Here is a tiny trained network, its code and every weight. The questions are about switching its units off for an input and a target symbol, where a switched-off unit gives its printed mean instead of its output.

import numpy as np


def w(rows, s, z=0):
    codes = np.array(rows[::2]) - 128.0
    scale = np.full(codes.shape[1], s)
    scale[-1] = z or s
    return codes * scale


def norm(h):
    return h / np.sqrt((h * h).mean(-1, keepdims=True) + 1e-5)


def f(y):
    return y / 2 * (1 + np.tanh(0.7978845608 * (y + 0.044715 * y**3)))


def softmax(a):
    e = np.exp(a - a.max(-1, keepdims=True))
    return e / e.sum(-1, keepdims=True)


def log_softmax(a):
    a = a - a.max(-1, keepdims=True)
    return a - np.log(np.exp(a).sum(-1, keepdims=True))


def net(x, mask):
    ids = ['αβδεζηθλμξπσψ'.index(c) for c in x.split()]
    T = len(ids)
    res = E[ids] + P[:T]
    r = norm(res)
    for j in range(2):
        rows = slice(3 * j, 3 * j + 3)
        q, k, v = (r @ M[0][rows].T for M in (Q, K, V))
        z = softmax(np.where(np.tri(T) > 0, q @ k.T / 3**0.5, -1e9)) @ v
        o = O[0][rows]
        res = res + np.where(mask[j], z, o[:, -1]) @ o[:, :-1]
    y = f(norm(res) @ A[0][:, :-1].T + A[0][:, -1])
    res = res + np.where(mask[2:6], y, B[0][:, -1]) @ B[0][:, :-1]
    return log_softmax(norm(res)[-1] @ U[:, :-1].T + U[:, -1])


Q, K, V, O, A, B = {}, {}, {}, {}, {}, {}
E = w([
[137,144,179,152],'α',
[143,125,218,144],'β',
[153,194,125,59],'δ',
[163,116,93,182],'ε',
[153,125,200,111],'ζ',
[127,113,254,163],'η',
[142,102,192,181],'θ',
[140,129,102,220],'λ',
[157,109,117,244],'μ',
[149,120,142,164],'ξ',
[83,213,161,201],'π',
[129,200,117,177],'σ',
[2,45,62,53],'ψ',
],0.014)
P = w([
[44,162,109,254],'0',
[73,140,84,231],'1',
[73,122,153,164],'2',
[114,69,159,162],'3',
[134,98,185,120],'4',
[159,66,66,173],'5',
[153,115,171,91],'6',
[164,103,143,108],'7',
[185,75,125,98],'8',
[205,104,108,121],'9',
[207,97,119,106],'10',
[197,95,73,110],'11',
],0.0086)
Q[0] = w([
[37,150,136,165],'H1',
[55,137,185,174],'H1',
[119,219,152,151],'H1',
[1,157,115,129],'H2',
[124,118,198,170],'H2',
[202,44,167,138],'H2',
],0.0096)
K[0] = w([
[39,61,131,89],'H1',
[93,34,98,87],'H1',
[99,120,89,146],'H1',
[245,223,159,216],'H2',
[131,98,103,123],'H2',
[12,130,93,147],'H2',
],0.011)
V[0] = w([
[2,93,86,194],'H1',
[161,113,89,95],'H1',
[246,158,151,197],'H1',
[141,120,96,131],'H2',
[126,147,209,206],'H2',
[206,224,125,119],'H2',
],0.0089)
O[0] = w([
[72,149,112,162,220],'H1',
[185,152,169,137,33],'H1',
[141,24,254,181,254],'H1',
[147,146,149,94,110],'H2',
[153,148,215,165,251],'H2',
[202,190,66,217,30],'H2',
],0.0096,0.004)
A[0] = w([
[222,217,85,44,98],'N1',
[136,101,197,65,178],'N2',
[2,101,109,22,254],'N3',
[159,158,73,250,176],'N4',
],0.0088,0.0055)
B[0] = w([
[230,68,144,79,134],'N1',
[39,42,109,190,244],'N2',
[78,2,26,168,253],'N3',
[43,45,194,107,201],'N4',
],0.0094,0.006)
U = w([
[133,103,111,93,58],'α',
[144,106,89,144,33],'β',
[95,116,3,145,229],'δ',
[144,116,94,143,10],'ε',
[78,124,177,241,175],'ζ',
[177,92,171,125,255],'η',
[115,149,86,127,150],'θ',
[138,122,106,111,54],'λ',
[132,127,98,124,60],'μ',
[244,111,138,112,245],'ξ',
[123,90,105,93,31],'π',
[137,111,93,121,51],'σ',
[132,143,130,108,20],'ψ',
],0.011,0.0044)

Each question gives the input, a string of symbols that net reads in full, and the target symbol t.
The units are the heads (3 rows each of Q, K, V and O) and the neurons (one row each of A and B). Each row of codes is followed by its name. A weight is (code - 128) times the scale printed after its matrix; where a second scale follows, it is the last column's (O, A, B and U).
mask holds one flag per unit, heads first, then neurons. A switched-off unit (its flag False) gives its mean, the last column of its rows in O or B, instead of its output. The means were averaged over made-up inputs and are rounded, as every weight is.
A unit's drop is (log p(t) with every unit on - log p(t) with that unit switched off) / (log p(t) with every unit on - log p(t) with every unit switched off).
The circuit of an input: a set's keep is (log p(t) with only the set's units on - log p(t) with every unit switched off) / (log p(t) with every unit on - log p(t) with every unit switched off). Starting from all 6 units, units are removed one at a time, each time the one whose removal leaves the highest keep (on an exact tie, the one counted first), for as long as the keep stays at least 0.8.
circuit, biggest first: the units of the circuit, biggest drop first
most important unit: the unit with the biggest drop
which heads matter: for each layer, one digit per head in row order, 1 if its drop is at least 0.15 and else 0, layers parted by /
drop when u is switched off: that unit's drop, to one decimal
input ζ ξ ψ θ θ, target δ: which heads matter => 11
input β σ ξ π ε δ, target ζ: circuit, biggest first => [H2; N3]
input ζ ε ε ψ ψ ψ β, target δ: circuit, biggest first => [H1; N3; H2]
input λ ψ η β, target δ: circuit, biggest first => [H1; N3]
input α δ ε δ β θ η π δ, target ξ: circuit, biggest first => [H2; N3; N1]
input α δ ψ ζ δ, target δ: most important unit => N3
input σ ζ α β ε β δ, target ζ: circuit, biggest first => [H2; N2; N3]
input ψ ζ δ, target δ: which heads matter => 10
input δ θ ε ψ π θ, target δ: circuit, biggest first => [H2; N3; H1]
input δ ξ θ β σ θ π ζ δ β δ, target ξ: circuit, biggest first => [H2; N1]
input σ ζ δ ξ ζ ψ ζ λ, target δ: circuit, biggest first => [H2; N3]
input α θ ψ ζ, target δ: drop when H2 is switched off => 0.1
input μ δ ζ ε ψ π, target δ: drop when H1 is switched off => 2.2
input λ δ ψ β π, target δ: drop when H1 is switched off => 1.7
